(in the rows, 128 means zero)
Here are made-up nodes, facts about them, and rows of numbers that follow some of those facts. Name the node behind each unnamed row.

Facts:
[fadren,skiparu,brubrazin,zibem,tivom,brogin,plokur,tribrem,stekam,truste,gratru,plidrega,drepa,pleko,borus,trana,plisin,skavadra,tipluk,retrupem,skozin,pebri,foven,suplu,vamum,linor,saskem,voplo,vose,fumom,gribru,sofubras,ploplu,lefur] Π b
[miriklek,kobram,setem,fabir,kasur,feza,tuskirar,braplo,laflu,lirul,trosti,tarin,floge,kladris,lugos,magas,mafe,mezun,klupla,zuti,gufle,sebris,fistufi,tidrobus,mogi,golipus,nekla,nulor,tadran,zikem,dridrer,plebrun,nesu,raka,zuplis,grine,sosem,trizadu,kleklu,gudon,gezun,grone,dreflel,ruklibri,skekelen] Π a
[pidrol,zozata,skuple,nutar,gateplir,debe,sogras,briso,kadi,misis,sonom,sofem,dofam,zuta,draklem,nisis,bilas,stabur,niskin,kuzo,gritrum,fludosko,lobri] Π c
[gade,tekar,notre,mevi,gebro,mudeplon,zoskolas,mepak,tikas,flistazen,plevodos,klogrin,madrer,nitas,vozar,bromis,niski,gori] Π d
gade θ [dofam,lefur,plokur,notre]
kobram θ [suplu,gateplir,gudon]
notre θ [setem,ploplu]
zibem θ [plevodos]
fabir θ [skekelen,zibem,plokur]
kasur θ [flistazen,gateplir]
tuskirar θ [sonom,trizadu,gratru]
gateplir θ [vozar,grine,tivom]
braplo θ [flistazen,fadren]
laflu θ [kadi,vamum]
tarin θ [vozar,skiparu,kobram,mezun,nisis]
floge θ [sosem,grine,mepak]
zoskolas θ [lobri]
brogin θ [pleko]
plokur θ [voplo,fumom,grone,zozata]
briso θ [klupla,nulor,vamum]
kadi θ [lefur,plokur,zozata]
tribrem θ [gateplir]
kladris θ [zoskolas]
lugos θ [dridrer]
mezun θ [voplo,vozar]
flistazen θ [fadren]
klupla θ [fadren]
sonom θ [floge,gudon]
plevodos θ [flistazen]
klogrin θ [tekar]
zuti θ [trizadu,gudon]
zuta θ [fumom]
tidrobus θ [ploplu]
gratru θ [suplu,nulor]
mogi θ [ruklibri]
nisis θ [ploplu]
nitas θ [trana,klogrin]
nekla θ [sogras,skiparu,fumom]
nulor θ [vozar]
borus θ [trizadu,kobram,kasur]
bilas θ [trizadu]
stabur θ [setem,klupla]
trana θ [kobram]
plisin θ [floge,saskem]
niskin θ [bilas]
skavadra θ [sonom]
tipluk θ [sosem,klupla]
plebrun θ [vozar]
nesu θ [fludosko,gudon]
skozin θ [laflu]
raka θ [tribrem,ploplu,nekla,sebris]
zuplis θ [tidrobus,briso,klogrin,grone,sebris]
suplu θ [sonom,fumom]
vamum θ [floge]
grine θ [voplo,vozar,flistazen,mezun]
sosem θ [tekar]
trizadu θ [sonom,dofam,kasur]
voplo θ [flistazen]
vozar θ [braplo,klupla]
fumom θ [gudon]
kleklu θ [trizadu]
niski θ [feza,zuta,saskem]
grone θ [grine,pidrol,mepak]
ploplu θ [tipluk]
lefur θ [gudon]
ruklibri θ [mezun]
skekelen θ [ploplu,gudon]
gori θ [gade,tarin]
ψ 545 <- fadren,kasur,tarin,debe,mezun,madrer,sofem,sebris,fistufi,drepa,nulor,borus,tadran,raka,pebri,zuplis,saskem,lobri,gezun,lefur,ruklibri
ψ 444 <- miriklek,brubrazin,kobram,feza,nutar,trosti,mudeplon,sogras,brogin,plevodos,draklem,nitas,pleko,bilas,plisin,niskin,skavadra,retrupem,nesu,fludosko,vamum,voplo,fumom,kleklu,grone,dreflel
ψ 133 <- pidrol,zozata,skiparu,floge,zoskolas,plokur,kadi,mepak,lugos,klupla,gratru,golipus,dridrer,tipluk,skozin,gritrum,grine,linor,bromis,gudon,gribru
ψ 984 <- gade,tekar,setem,notre,zibem,tuskirar,braplo,lirul,tivom,tribrem,misis,mafe,flistazen,stekam,klogrin,zuti,gufle,plidrega,stabur,plebrun,sosem,vose,skekelen
ψ 335 <- fabir,mevi,gebro,briso,kladris,tikas,sonom,dofam,tidrobus,truste,nisis,zikem,suplu,sofubras,ploplu
ψ 204 <- skuple,gateplir,laflu,magas,zuta,mogi,nekla,trana,kuzo,foven,trizadu,vozar,niski,gori
α 636 <- fadren,kobram,notre,zibem,mevi,skuple,kasur,tuskirar,trosti,zoskolas,plokur,kadi,kladris,lugos,magas,klupla,stekam,zuti,sofem,gufle,fistufi,draklem,truste,gratru,golipus,borus,niskin,tipluk,plebrun,nesu,skozin,pebri,vamum,sosem,trizadu,kleklu
α 986 <- miriklek,zozata,brubrazin,setem,fabir,nutar,gateplir,braplo,gebro,laflu,lirul,tarin,debe,mudeplon,tribrem,misis,mepak,plevodos,klogrin,zuta,tidrobus,nekla,drepa,tadran,stabur,zikem,plisin,dridrer,skavadra,kuzo,raka,foven,linor,saskem,voplo,bromis,vose,fumom,gudon,lobri,niski,grone,ploplu
α 755 <- pidrol,gade,skiparu,tekar,feza,floge,tivom,sogras,brogin,briso,mafe,mezun,tikas,flistazen,sonom,madrer,sebris,dofam,plidrega,mogi,nisis,nitas,nulor,pleko,bilas,trana,retrupem,gritrum,zuplis,suplu,fludosko,grine,vozar,gezun,gribru,sofubras,lefur,dreflel,ruklibri,skekelen,gori

Some nodes and their rows:
[162 124 123 142 174 185 114 151 131 134 127 128 136  75 108 120 131 147
 129  96  99 150 125 138 107 173 162]: niskin
[142 142 162 153 178 178 120 158 139 129 107 135 154  78 108 125 117 126
  85  91 100 136 124 132 108 163 170]: brogin
[177 152  70  80 181 163 126 154 116 168 167 126 123  78  95 108 161 133
 194  93 142 148 134 131 153 159 158]: kuzo
[150 148 134  93 188 162 105 164 100 132 127 118 131  90 101 102 126 115
 108  91 108 141 119 132 112 150 173]: trosti
[149 172  99  85 182 161 120 158 118 177 155 122 136  81  93 108 129 127
 169  92 142 140 139 119 154 151 163]: drepa
[194 161 136  99 161 146 127 154 175 181 114 111 125  44  70 165 112 131
 170 126 120 118 151 122 144 165 164]: tidrobus
[149 146 165 156 182 172 112 165 139 126 114 125 150  71 100 132 100 127
 112 101  90 130 113 139  93 154 175]: nitas
[159 136 104  96 182 175 112 152  98 124 139 129 125  96 116 108 145 124
 127  91 102 150 116 134 134 162 160]: sofem
[145 164  76 191 210 182 127 157 169 223 138 134 132  56  84 104 131 145
 135 109 130 137 134 110 104 158 160]: fumom
[180 141  89 154 179 179 126 150 165 193 154 124 128  56  85 124 146 155
 178 104 130 143 139 128 132 168 157]: zuta
[144 146 141 127 180 167 109 159 103 111 121 134 143  97 114 113 138 104
  92  83 107 134 108 124 133 148 167]: plidrega
[138 149 146  99 182 172 110 163  99 127 137 120 151 102 115 104 122 120
 134  70 117 141 128 133 130 153 169]: fadren
[171 155 121 139 181 165 121 164 165 199 149 115 136  58  72 124 124 143
 178 103 131 132 142 129 121 155 169]: nekla
[149 144 144 121 191 165 124 164 116 106 113 128 141  97 115 114 151 100
  96  82 112 126 126 131 128 152 171]: sofubras
[137 138 118 217 206 187 115 155 155 147 104 140 142  75 102 109 124 125
  52  95  89 132 110 121  95 158 168]: lefur
[141 151 129  99 191 165 117 166  91 138 127 119 129  95 101 106 119 120
 109  92  94 145 114 132 118 143 167]: golipus
[156 149 133 111 178 162 100 165 105 128 137 118 129  94  97 104 131 113
 120  87 104 136 112 127 121 144 171]: gufle
[130 150 138 108 189 174 123 160  91 118 113 131 142  98 117 107 125 112
  80  88 101 147 113 128 134 148 167]: skiparu
[146 142 160 160 182 181 112 157 143 149 113 128 148  75 106 130 110 137
 111  94 101 136 135 127 106 170 167]: vamum

Rows to name:
No name comes twice in this set of rows, the named rows included.
[174 118 155 149 159 181 124 152 149 113 116 128 142  74 111 147 138 140
 125  94  95 139 123 147 117 175 166] : briso
[162 179  99  85 190 152 117 168 107 182 156 119 136  77  80 111 118 123
 183 100 138 140 129 126 132 143 171] : mudeplon
[187 168 139 104 159 150 133 151 178 174  98 119 130  44  80 171 109 128
 176 117 122 117 160 114 158 174 160] : ploplu
[169 128 108 126 190 175 125 155 107 103 132 128 127  96 118 109 169 114
 107  84 107 144 115 141 126 161 165] : dofam
[168 166 106  88 184 153 125 169 125 177 160 110 129  77  81 112 144 125
 178  96 140 134 137 129 142 145 169] : zikem
[142 172  60 122 212 165 125 163 112 209 154 126 118  73  79  87 130 135
 139 107 119 148 118 118 124 137 161] : gudon
[163 162 128 110 164 159 115 156 159 191 137 115 134  51  72 140 103 141
 161 113 120 131 136 124 135 157 164] : raka
[150 135 144 190 184 179 101 163 150 157 137 122 136  77  88 114 115 134
 113  93  95 133 113 126  95 150 169] : tuskirar
[133 151 171 122 154 185 125 164 154 200 173 122 172  72 100 125 107 169
 224  78 151 147 152 136 128 162 168] : voplo
[146 149 161 145 184 175 109 166 129 146 118 116 140  74  94 134  83 138
 133 100  91 138 113 134 101 148 170] : zoskolas
[176 150 169 140 168 153  98 156 150 128  99 118 132  60  83 160  86 117
 126 112  86 119 118 121 117 159 169] : notre
[147 140 169 156 167 182 104 158 148 143 126 122 147  80 107 130 110 134
 134  85 106 131 128 124 113 161 166] : zibem
[156 154 144 121 184 157  99 167 102 104 126 123 139  90 102 116 118  98
 110  92  98 134 100 133 117 137 174] : tekar

The same nodes again, as new rows of numbers:
Some nodes and their rows:
[129 120 131 124 159 121 166 114 112 120 109 132 132 135 123 133 123 140
 125 127 134 110 119 131 107 144 129 131 113]: tidrobus
[123 146 120 129 140 128 162 128 107 126 115 115 137 110 140 137 111 134
 134 109 121  79 107 116 126 153 137 131 129]: laflu
[144 158 133 169 103 121 160 130 108 152  95 147 121 118 116 124 137 145
 127 127 137  64 136 108 130 172 157 149 107]: skekelen
[206 113 127 105 118  93  39 156 118  88 111 161 131 138 137 164 148  77
 141 116 120  89  82 149 152 243 189 193  60]: gudon
[112 171 112 136 103 141 133 144 147 139 169  90 130 126 147 106 117 128
 130 108 114 153 127 176 127  97  79  61 158]: lugos
[157  94 137 115 166 109 118 102 135  89 110 150 129 135 124 134 155 127
  93 144 126 163 116 137 109 174 137 146 104]: setem
[114  70 133 155 138 144 146 127 144  97 136 220 106 145 112 123 132 142
 108 130 128 149 124 119 127 105 121 122 145]: zibem
[125  17 131 116 181 133 130 111 148  23 182 217  95 172 120 139 118 117
 121 148 114 192 119 151 103 123 153 165 106]: fadren
[116  80 143 133 163 119 156 116 121 129  97 181 128 131 109 130 137 145
 115 142 144 128 127  91 123 117 145 143 133]: tribrem
[139 135 133 129 134 128  77 140 144 180 117 102 132 112 126 105 154 137
 107 150 141 166 147 149 160  95 123 105 154]: plidrega
[ 99  98 123 157 107 138 155 159 125 101 141 200 114 129 110 134  99 127
 153 101 128  76 109 118 139 122 144 127 139]: gratru
[160 136 132 142  98 114  99 135 102 121 103 131 117 151 127 145 125 111
 148 139 124  56 116  95 147 179 170 184  80]: sonom
[131 119 136 146 128 129 147 110 112 120 107 107 113 146 127 141 111 138
 127 149 126 107 143 103 120 125 137 162 101]: nisis
[ 95 117 133 155 146 136 196  90 104 122 111 123 108 146 119 134  99 150
 121 159 135 119 146  92  94  98 132 147 118]: briso
[152 132 125  88 141 120  55 136 152 145 127  32 154 143 158 140 129  94
 127 136 122 189 120 154 126 108  96 111 110]: lobri
[165 140 134 120  81 116  52 122 121 152 109 107 123 136 141 140 153 102
 139 134 120  96 127 106 154 176 150 180 104]: fludosko
[165 131 140 130 112 120  82 128 116 112 111 119 118 151 136 149 130 109
 136 144 116  95 116 112 148 180 164 186  81]: dofam
[143 120 142 119 137 114 115 123 130 124  97 148 135 139 123 133 146 126
 108 134 135 147 122 106 132 144 121 141 110]: klogrin
[ 91 173 125 156 122 130 186 119  96 141 113 116 127 112 122 131  95 151
 147 123 135  62 143  87 131 110 150 142 142]: gori

Which node is each row?
No name comes twice in this set of rows, the named rows included.
[117 173 125 172  92 117 174 134 107 161  86 143 123 123 100 127 122 147
 136 129 147  50 146  76 147 138 143 149 128] : gade
[151 148 124 121  94 123  94 145 113 134 100  97 145 140 141 156 113 104
 156 109 115  65 101  88 154 170 147 150 112] : zuta
[104 104 141 113 167 120 182  81 122 102 117 157 121 133 119 138 136 146
 109 146 134 157 143  85 100 121 126 152 126] : plevodos
[111 151 126 114 121 134  98 129 136 196 131  80 139  97 135 100 141 134
 128 143 137 158 159 134 147  74 120  96 173] : brogin
[144 105 139 144 122 133 135 126 145  80 141 189 116 147 120 125 146 131
 106 124 111 142 108 149 116 166 114 140 116] : sosem
[113 113 132 119 145 121 177  95 114 120 113 161 130 115 115 134 140 149
 118 134 138 117 126 102 100 151 134 146 123] : grone
[ 89 114 141 154 140 130 206  94 117 151  90 132 129 137 105 134 117 160
 104 137 135 118 136  73  88  87  94 123 128] : stabur
[ 92 126 132 131 123 118 156 129 111 171 107 164 139 101 102 129 137 146
 144 114 143  82 124  75 138 104 136 124 153] : plisin
[132  52 140 133 177 139 169  92 142  25 165 201  96 161 124 140 119 137
 107 139 111 179 112 162  83 149 127 154 105] : klupla
[116 139 120 134 104 110 135 141 100 174 105 165 134 104 106 136 140 129
 155 106 148  62 117  82 162 137 152 147 140] : skavadra

Now the same nodes, written a new way:
Known rows:
[ 96 136  93 171 130 139 140 135 106 162  67 111 136  85 100  58 164 111
 139 161 115 138  75 112  88 124 105 120  99 122 112  69 146 118 193 128]: gateplir
[111 110 132 143 120 118 138 148  94 156  76 127 117 104  99  85 144 119
 133 174 129 111 108 147  87 136 127 151 101  81 145  66  95 137 163 132]: tadran
[ 87  76 145 121  80 123 145 156  99 126  95 111 108  79 114  68 133 126
 121 172 151  96  58 119  87 112 128 133 138  69 117  65 127 135 184 120]: niski
[ 88 118 124 127  82 118 132 134  91 181  57 136 134 122 105  92 168  84
 150 174 166  86  91 129  95 146 111 146 138  67 146  97 143 107 152 108]: vose
[ 93 143 111 145 138 152 152 121 118 139  72  96 105 147 138 114 122  87
 104 153 126 152 121  92  77 119 144 126  98 146 122  90 178 129 178 140]: dofam
[ 86 107 138 114 101 124 143 116  84 175  82 128 144 154 137 118 136  97
 147 176 148  91 128 101  58 121 134 125 136 126 161 124 156 118 166 101]: truste
[101 112 133 135 131 121 156 152 102 156  92 123 118 157 133 109 101 103
 109 162 134 118 150 119  59 119 153 136  87 122 156  95 130 155 165 122]: gezun
[ 72  86 111 107 105 146 158 161 130 127 125  95 101 119 130  81  96 137
 109 140 133 132  81  92  53  96 149 103  76 138 118  88 153 143 204 113]: zuplis
[ 97 129 113 122 120 154 163 139 117 137  92  83 110 135 123 107 115 106
 105 148 126 146 107  88  59 102 138 116  94 149 105  86 170 129 200 133]: briso
[ 91 132 116 178 177 141 139 104 112 166  59 113 125 124 138  88  92 107
 163 156  93 173 146  98  83 115 136 107 117 143 140  93 154 138 163 153]: klupla
[ 86 133 116 183 159 135 123  79 113 179  33 123 136 155 165 101 141  78
 160 171 111 147 129  88  78 149 113 108 139 152 143 109 189  95 149 119]: fadren
[ 70 102 110 160 172 125 137  98 134 161  38 109  85 130 157  86  87  99
 110 158  93 168 127 108  93 143 125 104 127 140 131  86 178 113 155 130]: flistazen
[ 98  86 172 122 133 117 146 119  92 132  81 108 112 140 132 114  96 120
 116 171 142 117 138 111  62 107 154 132 148 107 149 103 134 130 160 130]: mevi
[ 80  93 122  61  67 130 142 137 104 166  83 109 109 176 143 130 122 107
 143 151 158  92 128 113  65 132 136 128 125  91 143 114 169 108 160 100]: brogin
[106 111 132 138 128 122 151 146  92 161  62 133 114  99  83  75 147 120
 122 172 139 114 108 142  85 132 129 153 111  79 148  80 102 141 171 135]: zikem
[ 85 107 121 123 134 153 162 141 126 129  90  99 104 124 121  93  84 109
 111 158 139 154 110  98  77  99 147 111 100 130 110  80 170 136 199 131]: skekelen
[ 94 100 109 137 109 134 156 169 111 148 104 118 137  65  87  42 140 135
 124 167 142 121  62 116  75 110 125 124 100 103 111  65 124 147 203 130]: fabir
[ 97  99 112 125 126 130 164 163 112 146  99 116 123 132 124  90  98 120
 117 156 135 137 124 107  60 106 150 126  85 142 135  86 145 160 182 117]: mogi
[103 122 122  99  91 130 126 137 103 174  63 116 101 118  73  94 143 121
 154 153 130 111 109 146  90 132 119 154  97  61 141  79 120 116 163 132]: nutar

Name these rows:
No name comes twice in this set of rows, the named rows included.
[102  85 175 111 123 118 143 121  81 138  77 118 116 144 143 117  75 121
 154 167 132 106 150 118  75 112 154 128 150  86 152  90 136 146 148 135] : zoskolas
[ 96 142  98 127 151 143 146 112 115 163  52 106 108 150 139 111 111 109
 152 125  98 159 144 108  73 132 129 112  99 124 123  88 176 126 165 147] : pidrol
[ 87 118 119 142  89 138 139 115 108 158  45 106 120  98 112  78 168  86
 140 171 147 120  56 114 104 131 103 120 154  90 106  78 180  95 179 125] : tribrem
[ 98 110 114 101 107 151 152 133 103 154  96  94 125 120 121  86 107 142
 172 145 111 134 123  87  56  92 132 102  97 120 118  98 158 126 202 142] : kadi
[101 116 139 188 157 120 136 110 101 151  24 107  98  77 127  68 124 104
 146 159 108 145  95 128 120 143 110 120 157  84 116  55 162 118 154 159] : mepak
[108 143 105 196 174 127 146 114 108 170  33 125 121  84 110  54 135  97
 161 159  86 166 109 129 112 145 103 124 115 106 124  55 139 126 157 160] : gudon
[116 128 128 150 131 116 142 140  82 169  63 144 119 110  89  81 137 111
 153 162 120 123 131 152  94 136 122 154 118  59 150  74 104 145 149 150] : dridrer
[ 82 120 104 126 136 140 146  99 105 176  47 107 118 159 176 108 126  90
 152 136 109 138 122  98  82 147 113 100 145 127 127  95 204 109 156 131] : skiparu
[119 154 122 165 136 137 138 104  97 151  41 115 117 100  92  87 154 103
 158 153 116 145 105 126 103 145 107 140 128  97 109  66 142 117 170 164] : zozata
[104 131 126 176 154 139 135 109 116 153  36 110  94  90  89  79 134 101
 138 175 124 157 103 134 113 132 124 136 121  89 122  66 131 109 166 155] : setem
[ 72 118 102 119 132 138 137  97 128 174  42 106 111 151 159 108 124  79
 125 156 128 146 110  93  81 145 133 104 129 137 128 107 199 105 164 114] : tivom

